[[  8  24 -47  -5  17 -18  16 -29]
 [ 32  21  -1  22  13 -11  17  14]
 [ 12 -38 -14 -27 -17  57  -2 -38]
 [-13 -31  18  -9 -82 -11  -5 -33]
 [ 38  12  68  35 -24 -30  -2  -4]
 [ 32   9 -14 -44 -18  33  34   0]
 [  5  28 -19 -12  27  71  -7   3]
 [-32 -19 -40  42  29 -39 -10   5]
 [ 44   8 -21   7 -24 -51  41   0]
 [ 27  36  31 -29  25  -2 -23  -2]
 [ 11  -3  35  -4   1 -25  -6 -10]
 [-30  18 -32  25  -1  -2  23 -14]] >> -14

[[  -6  -29  -36    7  -21  -19   16   46   23   62   51   21]
 [  54   23   19  -25   53    4  -22  -46  -24  -37  -34  -12]
 [ -13  -35  -23   27  -72   17   -6   31   34   34    6   45]
 [  20  -35  -37    3  -14  -23    3   30   13   55   45   38]
 [ -27   -8  -15   42  -13  -18    1   -5  -40   10   14   43]
 [  28  -18    1  -38   15   19  -51 -109   48    6  -20   -4]
 [  48   -5  -30   17   15   32  -99    4    2  -30  -55   12]
 [ -32   -3   31    0  -60   22   49   -9   20   16    4   11]
 [  12  -28   -3  -33   24   13    0  -99   28   16  -29  -41]
 [  -5   22   -8   -1  -35   -4  -29  -22   49  -14    8   24]
 [  83  -14  -20  -14   27  -22  -24  -30   -2  -33  -54   41]
 [  12  -28  -23   16  -14  -30   63   -8  -27  -32   -3   35]] >> 35

[[-59   1   0   0 -57  37 -63  48   0]
 [-86  15  12  12 -89  59 -96  69  13]
 [ 82 -54 -53 -54  73 -40  86 -53 -53]
 [  9 -25 -25 -26   4   5   7  -6 -25]
 [ 51 -45 -44 -45  52 -33  59 -31 -44]
 [  3 -22 -23 -23  -2   6   1   4 -22]] >> -22

[[-23  13   7  38 -24 -17 -25 -12 -22 -23 -23 -20  24]
 [-72 -82 -99   0 -61  92 -57 108 -71 -70 -70  97 -52]
 [-67 -72 -88   6 -57  78 -54  92 -66 -65 -65  84 -47]
 [-47 -33 -46  20 -42  37 -41  47 -46 -46 -46  37 -12]
 [ -8  36  43  42 -14 -42 -16 -42  -9 -10 -11 -51  42]
 [-40 -24 -25  19 -38  25 -37  30 -40 -40 -41  24  -9]
 [-53 -47 -59  14 -47  52 -44  66 -53 -52 -53  53 -23]
 [-48 -34 -47  20 -42  37 -41  47 -46 -46 -46  38 -14]] >> -14

[[-13 -19 -14 -18 -11 -11 -12 -23  20 -21  18 -11  -7  14]
 [  5 -74   1 -80  13  10  11 -77  49 -91  59  11  25  51]
 [ -4 -46  -7 -51   1   0   0 -50  33 -56  40   0   9  35]
 [-10 -28 -11 -30  -7  -8  -8 -32  24 -34  26  -7  -2  21]
 [ -1 -56  -3 -62   6   4   4 -62  43 -71  44   5  16  40]
 [-31  34 -29  37 -34 -34 -34  32 -15  38 -25 -33 -39 -30]
 [-34  43 -33  47 -39 -38 -38  43 -23  46 -34 -38 -45 -42]
 [-23   8 -22  10 -24 -24 -24   8  -3   9  -2 -23 -24 -10]
 [-10 -27 -11 -25  -7  -8  -8 -30  24 -30  24  -8  -3  18]] >> 18

[[   4   73   -5   63   74   14   -6]
 [  15   54   34   75  -23   17  -63]
 [   8  -36   33   -6 -101    0  -45]
 [  -8  -76   -7  -73  -55  -16   22]
 [ -15  -66  -27  -81   -2  -19   54]
 [  16   61   29   80  -10   18  -59]
 [   1   69  -12   52   86   11    6]
 [  13   -7   40   27  -93    7  -63]
 [ -12  -72  -20  -81  -23  -18   43]
 [   2   68  -12   52   86   10    6]
 [  16   65   29   80   -2   18  -56]] >> -56

[[  5  28 -18 -11 -19  -5 -17 -18 -18 -14]
 [ 24  36 -11 -32 -13 -28  -8  -9  -9 -35]
 [-53   6 -39  49 -37  57 -44 -44 -44  51]
 [-79  -6 -49  79 -46  86 -57 -56 -56  82]
 [-81  -6 -50  80 -46  89 -59 -58 -58  85]
 [ 26  34 -11 -31 -12 -27  -8  -9  -9 -36]
 [-64  -6 -46  69 -43  71 -53 -52 -52  72]] >> 72
---
[[-19.034 -18.080  23.432  16.962  11.888  -0.482]
 [ 15.167  -2.108 -19.801   0.410  -8.718  -6.339]
 [-22.089 -20.025  17.877  15.242   8.786   1.631]]	-19.801

[[  32.76 -103.19   96.20  -23.43   21.95]
 [ -47.73    7.77   -1.71  -31.27  -55.66]
 [ -67.08  159.63 -152.19   24.59  -52.75]]	-1.71

[[-161.84 -240.24  -75.68 -104.36  -56.46  193.01]
 [ 179.16   67.56 -116.65 -107.19 -112.73  169.21]
 [-117.60  -68.21  -35.77  -59.89 -178.52 -188.26]]	-116.65

[[ 0.111 -0.171 -0.116  0.137  0.034]
 [ 0.047 -0.064 -0.110 -0.017  0.046]
 [ 0.046 -0.061 -0.062  0.022  0.014]]	-0.110

[[ 0.05 -0.07 -0.09  0.01  0.01  0.03  0.00]
 [ 0.01 -0.14  0.13  0.00 -0.10  0.09  0.01]
 [ 0.01  0.17 -0.03 -0.04  0.11 -0.01 -0.02]]	0.13

[[-171.49  -72.08 -165.80  -46.37 -143.18    4.00]
 [ -36.71 -153.79  -40.64 -147.07  -89.85 -221.12]
 [-231.99    6.01 -208.90  -16.49 -131.87  126.80]]	-40.64
---
Q: [78, 82, 74, 3, 88, 89, 52]
A: 82

Q:
[[801, 104, 774, 282, 601, 131],
 [785, 176, 820, 349, 649, 41]]
A: 104

Q: [448, -591, -321, 421, 29, 570, -25]
A: -591

Q: [27, 67, 8, 64, 23, 72, 86]
A: 67

Q: [-909, 54, -295, 157, 779, 265, -133]
A: 54

Q:
[[6, 3, 8, 4],
 [5, 3, 8, 4],
 [2, 6, 7, 4]]
A: 3

Q: [2909, 8315, 2722, 9402, 8087]
A: 8315

Q: [160, 74, 253, 177, 840]
A: 74

Q: [3534, 2897, 1587, 7826, 3617]
A: 2897
---
[0.055, -0.114, 0.101, 0.158, -0.184, -0.002, -0.188]: -0.184
[-124.40, -12.06, 116.71, 3.10, -99.69, 153.00]: 3.10
[155.1, -132.9, -165.6, -173.9]: -132.9
[1.2, 0.0, -0.8, -1.6]: 0.0
[-0.969, 1.326, -0.859, -0.552]: 1.326
[12.08, 2.40, -6.30, -10.64, 7.84, 12.74]: -10.64
---
 -68   -72  -106   -71  -109   -49   -97 out -97
 16  -77  -89   93   74  -40   15 out 15
-57  -69   95   13   74   43 out 43
-27  -20   55  -60   80 out 80
-86  -37    3   33   67 out 67
-104   -31    55    39    86 out 86
